Below are the code and all the weights of a small trained network. Each question names an input and a target symbol and asks about switching units off, where a switched-off unit gives its printed mean instead of its output.

import numpy as np


def w(rows, s, z=0):
    codes = np.array(rows[::2]) - 128.0
    scale = np.full(codes.shape[1], s)
    scale[-1] = z or s
    return codes * scale


def f(y):
    return y / 2 * (1 + np.tanh(0.7978845608 * (y + 0.044715 * y**3)))


def softmax(a):
    e = np.exp(a - a.max(-1, keepdims=True))
    return e / e.sum(-1, keepdims=True)


def log_softmax(a):
    a = a - a.max(-1, keepdims=True)
    return a - np.log(np.exp(a).sum(-1, keepdims=True))


def net(x, mask):
    ids = ['βγθμπφ'.index(c) for c in x.split()]
    T = len(ids)
    res = E[ids] + P[:T]
    r = res
    for j in range(2):
        rows = slice(2 * j, 2 * j + 2)
        q, k, v = (r @ M[0][rows].T for M in (Q, K, V))
        z = softmax(np.where(np.tri(T) > 0, q @ k.T / 2**0.5, -1e9)) @ v
        o = O[0][rows]
        res = res + np.where(mask[j], z, o[:, -1]) @ o[:, :-1]
    y = f(res @ A[0][:, :-1].T + A[0][:, -1])
    res = res + np.where(mask[2:14], y, B[0][:, -1]) @ B[0][:, :-1]
    return log_softmax(res[-1] @ U[:, :-1].T + U[:, -1])


Q, K, V, O, A, B = {}, {}, {}, {}, {}, {}
E = w([
[96,165,127,120,98,112],'β',
[153,124,170,89,186,117],'γ',
[146,125,167,62,77,81],'θ',
[131,127,97,178,152,92],'μ',
[131,6,140,115,102,194],'π',
[231,124,82,134,151,104],'φ',
],0.015)
P = w([
[60,127,2,49,118,87],'0',
[43,117,87,50,128,98],'1',
[66,108,139,77,128,97],'2',
[95,105,165,114,124,95],'3',
[128,114,177,125,128,102],'4',
[144,96,194,149,127,105],'5',
[172,111,195,161,130,114],'6',
[187,114,204,170,127,114],'7',
[205,95,200,186,123,117],'8',
[226,88,201,196,119,115],'9',
[239,90,196,198,118,109],'10',
],0.0054)
Q[0] = w([
[152,215,119,117,170,27],'head 0',
[124,147,26,153,149,213],'head 0',
[149,57,204,15,128,142],'head 1',
[139,147,121,128,250,44],'head 1',
],0.018)
K[0] = w([
[121,23,138,166,139,188],'head 0',
[181,150,41,173,159,55],'head 0',
[194,129,151,6,155,98],'head 1',
[123,70,94,139,240,180],'head 1',
],0.018)
V[0] = w([
[139,67,122,200,124,91],'head 0',
[146,172,138,149,181,15],'head 0',
[216,55,166,144,164,112],'head 1',
[133,251,198,173,109,97],'head 1',
],0.013)
O[0] = w([
[141,160,83,192,89,206,83],'head 0',
[65,140,120,234,253,60,2],'head 0',
[3,183,114,69,132,186,112],'head 1',
[224,254,47,161,39,59,173],'head 1',
],0.0052,0.0018)
A[0] = w([
[157,79,107,127,111,125,2],'neuron 0',
[209,156,114,177,129,126,65],'neuron 1',
[3,198,84,69,91,107,106],'neuron 2',
[136,129,113,103,137,163,63],'neuron 3',
[84,103,73,129,152,145,115],'neuron 4',
[120,143,173,115,147,58,170],'neuron 5',
[226,147,53,113,183,95,92],'neuron 6',
[134,98,143,140,131,181,233],'neuron 7',
[166,141,127,215,184,185,67],'neuron 8',
[106,130,101,193,104,81,217],'neuron 9',
[87,159,147,104,181,137,13],'neuron 10',
[120,81,102,175,95,113,218],'neuron 11',
],0.016,0.0026)
B[0] = w([
[104,165,130,145,181,150,143],'neuron 0',
[163,175,105,64,159,109,173],'neuron 1',
[2,67,136,71,173,150,165],'neuron 2',
[127,132,127,152,127,88,133],'neuron 3',
[188,148,94,134,135,97,136],'neuron 4',
[122,129,155,216,97,107,254],'neuron 5',
[73,50,72,154,167,111,176],'neuron 6',
[93,139,130,88,85,108,163],'neuron 7',
[179,125,175,184,54,152,154],'neuron 8',
[82,142,136,114,145,34,215],'neuron 9',
[118,203,151,123,178,168,139],'neuron 10',
[121,163,146,57,93,125,174],'neuron 11',
],0.018,0.0067)
U = w([
[3,77,108,73,198,76,169],'β',
[122,165,167,158,216,176,3],'γ',
[136,57,229,205,46,154,171],'θ',
[232,195,146,162,75,76,142],'μ',
[139,122,116,26,97,168,146],'π',
[162,53,63,156,185,156,48],'φ',
],0.0039,0.0035)

Each question gives the input, a string of symbols that net reads in full, and the target symbol t.
The units are the heads (2 rows each of Q, K, V and O) and the neurons (one row each of A and B). Each row of codes is followed by its name. A weight is (code - 128) times the scale printed after its matrix; where a second scale follows, it is the last column's (O, A, B and U).
mask holds one flag per unit, heads first, then neurons. A switched-off unit (its flag False) gives its mean, the last column of its rows in O or B, instead of its output. The means were averaged over made-up inputs and are rounded, as every weight is.
A unit's drop is (log p(t) with every unit on - log p(t) with that unit switched off) / (log p(t) with every unit on - log p(t) with every unit switched off).
The circuit of an input: a set's keep is (log p(t) with only the set's units on - log p(t) with every unit switched off) / (log p(t) with every unit on - log p(t) with every unit switched off). Starting from the 12 units with the biggest drops (on a tie, the unit counted first), units are removed one at a time, each time the one whose removal leaves the highest keep (on an exact tie, the one counted first), for as long as the keep stays at least 0.8.
units of the circuit, in order: the units of the circuit, biggest drop first
k most important neurons: the k neurons with the biggest drops, biggest first
heads that matter: for each layer, one digit per head in row order, 1 if its drop is at least 0.15 and else 0, layers parted by /
drop when u is switched off: that unit's drop, to one decimal
input θ μ φ θ γ θ μ μ θ φ, target φ: units of the circuit, in order -> neuron 6; neuron 8
input γ γ β β φ β γ, target γ: units of the circuit, in order -> neuron 10; head 1; head 0
input β φ θ φ π π γ β β φ θ, target π: heads that matter -> 10
input β μ μ φ μ, target μ: heads that matter -> 10
input π β φ, target π: units of the circuit, in order -> head 0; neuron 5
input β φ β π β γ γ π, target π: units of the circuit, in order -> neuron 5; neuron 11
input γ β β μ θ θ β φ π, target π: 2 most important neurons -> neuron 5; neuron 11
input β π β β β β, target π: 2 most important neurons -> neuron 5; neuron 1
input μ φ θ π θ β, target π: 3 most important neurons -> neuron 5; neuron 9; neuron 6
input β γ π β β φ β μ θ, target π: heads that matter -> 11
input θ μ γ, target γ: 2 most important neurons -> neuron 10; neuron 9
input β θ μ β β φ β φ β π φ, target π: 2 most important neurons -> neuron 5; neuron 7
input γ γ θ θ, target θ: 4 most important neurons -> neuron 5; neuron 9; neuron 1; neuron 6
input θ θ β β β φ, target φ: 4 most important neurons -> neuron 6; neuron 9; neuron 2; neuron 11
input θ μ β π π β β φ θ θ μ, target π: drop when neuron 5 is switched off -> 0.4
input β π β θ γ, target π: drop when head 0 is switched off -> 1.1
input β β θ θ, target θ: drop when neuron 6 is switched off -> 0.1
